Here is a tiny trained network, its code and every weight. The questions are about switching its units off for an input and a target symbol, where a switched-off unit gives its printed mean instead of its output.

import numpy as np


def w(rows, s, z=0):
    codes = np.array(rows[::2]) - 128.0
    scale = np.full(codes.shape[1], s)
    scale[-1] = z or s
    return codes * scale


def f(y):
    return np.maximum(y, 0)


def softmax(a):
    e = np.exp(a - a.max(-1, keepdims=True))
    return e / e.sum(-1, keepdims=True)


def log_softmax(a):
    a = a - a.max(-1, keepdims=True)
    return a - np.log(np.exp(a).sum(-1, keepdims=True))


def net(x, mask):
    ids = ['βγδεζηλξπστψ'.index(c) for c in x.split()]
    T = len(ids)
    res = E[ids] + P[:T]
    r = res
    for j in range(2):
        rows = slice(4 * j, 4 * j + 4)
        q, k, v = (r @ M[0][rows].T for M in (Q, K, V))
        z = softmax(np.where(np.tri(T) > 0, q @ k.T / 4**0.5, -1e9)) @ v
        o = O[0][rows]
        res = res + np.where(mask[j], z, o[:, -1]) @ o[:, :-1]
    y = f(res @ A[0][:, :-1].T + A[0][:, -1])
    res = res + np.where(mask[2:14], y, B[0][:, -1]) @ B[0][:, :-1]
    return log_softmax(res[-1] @ U[:, :-1].T + U[:, -1])


Q, K, V, O, A, B = {}, {}, {}, {}, {}, {}
E = w([
[118,104,107,138,102,128,80,172,107,136,114],'β',
[203,133,181,118,160,158,87,209,119,76,92],'γ',
[93,158,99,101,124,156,98,162,127,121,64],'δ',
[62,210,180,144,13,111,138,50,96,166,135],'ε',
[78,125,165,161,152,113,91,146,89,176,156],'ζ',
[139,151,99,3,170,153,44,166,145,154,87],'η',
[159,89,199,149,106,161,131,132,88,129,158],'λ',
[127,151,113,93,102,93,89,98,156,172,83],'ξ',
[129,95,154,88,169,119,75,110,194,107,154],'π',
[159,125,159,102,94,99,103,82,114,184,157],'σ',
[188,113,148,126,43,192,169,138,69,137,94],'τ',
[91,81,105,133,155,162,106,120,117,199,159],'ψ',
],0.024)
P = w([
[35,46,133,138,203,80,255,234,134,130,85],'0',
[116,107,116,161,73,124,79,170,50,177,77],'1',
[132,141,144,162,78,131,85,152,51,205,107],'2',
[145,163,150,137,103,144,84,160,76,194,115],'3',
[182,115,132,126,140,207,72,202,97,132,144],'4',
[175,216,155,122,78,152,89,171,122,123,74],'5',
[164,195,152,116,87,167,74,194,144,98,84],'6',
],0.0088)
Q[0] = w([
[172,103,129,102,96,140,102,189,138,180,123],'h1',
[117,117,217,104,81,135,53,135,151,185,40],'h1',
[178,165,139,105,143,128,5,145,146,133,71],'h1',
[141,169,74,148,197,156,249,61,174,81,122],'h1',
[96,86,132,132,94,171,125,135,86,107,54],'h2',
[133,123,221,128,93,202,2,158,129,186,130],'h2',
[140,133,160,89,112,134,82,104,117,124,109],'h2',
[160,106,157,139,152,88,83,192,101,132,106],'h2',
],0.008)
K[0] = w([
[162,62,122,141,110,115,128,141,116,127,130],'h1',
[88,73,142,31,75,110,224,160,103,168,122],'h1',
[108,99,88,93,148,95,132,127,129,93,166],'h1',
[220,199,45,166,166,163,71,76,61,137,148],'h1',
[138,122,182,95,186,113,155,120,119,150,81],'h2',
[78,120,117,104,184,21,254,140,130,109,117],'h2',
[121,147,104,88,122,142,198,148,76,79,155],'h2',
[131,121,111,152,184,142,158,114,134,174,121],'h2',
],0.0085)
V[0] = w([
[143,144,203,141,73,48,108,166,89,165,117],'h1',
[125,55,56,155,151,81,220,146,136,166,187],'h1',
[195,107,112,182,115,35,2,139,96,132,166],'h1',
[103,157,63,123,158,79,79,136,146,206,76],'h1',
[157,128,70,137,55,117,103,64,142,160,72],'h2',
[177,87,122,66,73,109,82,203,129,138,159],'h2',
[154,153,141,68,131,80,99,65,53,192,200],'h2',
[114,107,123,125,79,182,102,202,31,147,82],'h2',
],0.0091)
O[0] = w([
[136,144,176,58,209,125,111,180,133,128,144,252],'h1',
[52,110,89,77,111,151,122,69,109,79,135,142],'h1',
[103,134,178,22,86,73,88,116,110,135,169,28],'h1',
[190,36,150,110,39,162,157,124,124,192,185,135],'h1',
[154,131,97,131,188,152,255,168,136,83,179,111],'h2',
[124,89,134,69,152,69,142,117,90,90,127,95],'h2',
[97,101,187,73,165,202,159,91,103,111,88,155],'h2',
[90,71,87,187,206,146,144,142,78,168,230,190],'h2',
],0.01,0.011)
A[0] = w([
[135,102,181,148,219,132,180,169,149,144,166,127],'n1',
[66,87,198,32,83,163,122,111,96,85,104,72],'n2',
[101,63,211,152,92,123,122,163,75,178,97,54],'n3',
[100,65,123,127,226,100,158,87,224,178,86,190],'n4',
[238,71,136,138,96,140,147,152,149,197,104,245],'n5',
[200,95,102,39,174,42,153,50,130,141,28,97],'n6',
[150,164,119,105,39,143,98,211,79,123,86,151],'n7',
[131,144,117,90,197,133,124,226,120,133,56,171],'n8',
[1,113,139,137,96,55,180,100,123,100,190,164],'n9',
[87,42,126,132,169,126,154,103,106,163,129,2],'n10',
[139,82,226,175,72,132,185,158,134,118,193,127],'n11',
[195,172,182,86,36,168,153,92,219,175,226,113],'n12',
],0.0068,0.0033)
B[0] = w([
[117,114,123,111,57,100,166,121,155,119,41,253],'n1',
[148,143,92,120,138,53,134,73,194,174,233,209],'n2',
[114,184,118,133,193,151,98,104,237,115,98,210],'n3',
[106,104,174,173,56,120,155,130,89,100,81,187],'n4',
[2,143,117,131,167,106,132,121,149,108,121,217],'n5',
[102,148,105,136,155,189,148,203,160,103,126,154],'n6',
[117,66,134,113,160,78,168,119,160,120,141,184],'n7',
[127,57,115,152,122,118,191,95,117,159,125,243],'n8',
[180,33,138,149,95,142,98,129,88,125,134,185],'n9',
[183,196,88,103,150,125,156,147,105,85,97,161],'n10',
[128,34,86,139,112,88,117,146,84,126,130,200],'n11',
[92,109,186,124,126,154,56,178,171,19,161,197],'n12',
],0.0074,0.011)
U = w([
[92,34,123,131,124,55,175,72,133,172,88,216],'β',
[160,152,138,158,151,205,84,135,181,129,159,217],'γ',
[83,212,141,109,107,163,147,253,133,51,193,161],'δ',
[132,137,131,111,176,76,216,72,154,115,179,54],'ε',
[174,137,170,160,116,197,172,142,173,161,102,146],'ζ',
[189,138,164,141,131,59,135,193,138,187,122,21],'η',
[206,99,83,156,89,195,126,44,137,111,117,78],'λ',
[167,153,96,137,89,90,132,105,189,91,81,73],'ξ',
[91,145,137,95,168,122,109,96,47,58,65,61],'π',
[216,95,134,92,58,115,138,188,56,149,138,176],'σ',
[172,164,69,169,151,96,185,90,124,39,147,123],'τ',
[175,141,72,195,117,122,167,139,216,150,188,3],'ψ',
],0.0043,0.0046)

Each question gives the input, a string of symbols that net reads in full, and the target symbol t.
The units are the heads (4 rows each of Q, K, V and O) and the neurons (one row each of A and B). Each row of codes is followed by its name. A weight is (code - 128) times the scale printed after its matrix; where a second scale follows, it is the last column's (O, A, B and U).
mask holds one flag per unit, heads first, then neurons. A switched-off unit (its flag False) gives its mean, the last column of its rows in O or B, instead of its output. The means were averaged over made-up inputs and are rounded, as every weight is.
A unit's drop is (log p(t) with every unit on - log p(t) with that unit switched off) / (log p(t) with every unit on - log p(t) with every unit switched off).
The circuit of an input: a set's keep is (log p(t) with only the set's units on - log p(t) with every unit switched off) / (log p(t) with every unit on - log p(t) with every unit switched off). Starting from the 12 units with the biggest drops (on a tie, the unit counted first), units are removed one at a time, each time the one whose removal leaves the highest keep (on an exact tie, the one counted first), for as long as the keep stays at least 0.8.
circuit, biggest first: the units of the circuit, biggest drop first
unit that matters most: the unit with the biggest drop
top k neurons: the k neurons with the biggest drops, biggest first
which heads matter: for each layer, one digit per head in row order, 1 if its drop is at least 0.15 and else 0, layers parted by /
input λ ε ε β σ σ, target π: top neuron	[n2]
input λ η λ, target π: which heads matter	10
input ζ ζ ε λ λ ε ζ, target γ: circuit, biggest first	[h2 n3 n1]
input η λ β σ η ε δ, target β: circuit, biggest first	[h2 h1]
input ξ τ ζ τ λ, target δ: circuit, biggest first	[h1 n12 n5 h2]
input ζ σ ε σ, target γ: circuit, biggest first	[h2 n3 n1 n8]
input ζ λ ε, target γ: which heads matter	01
input δ τ ξ ε ε β, target ψ: circuit, biggest first	[h2 h1]
input τ η η σ, target τ: circuit, biggest first	[h1 h2]
input σ λ σ ε ε ε σ, target ε: circuit, biggest first	[n2 h2 h1]
input ε π π ε γ η, target ζ: circuit, biggest first	[h2 h1 n8]
input ε ε γ ψ ε σ, target ζ: circuit, biggest first	[h1 h2]
input η γ γ ε ζ η, target β: which heads matter	01
input σ ξ ψ π ε π, target ε: which heads matter	11
input ξ σ ε ε δ ε, target δ: top 2 neurons	[n12 n8]
input ζ η δ λ π λ, target γ: which heads matter	01
input γ ζ π ε π τ, target β: circuit, biggest first	[n7 h2]
input λ τ σ λ σ ε η, target π: unit that matters most	h1
input η σ ε π β, target β: top 2 neurons	[n5 n11]
input σ δ λ, target ε: unit that matters most	n2
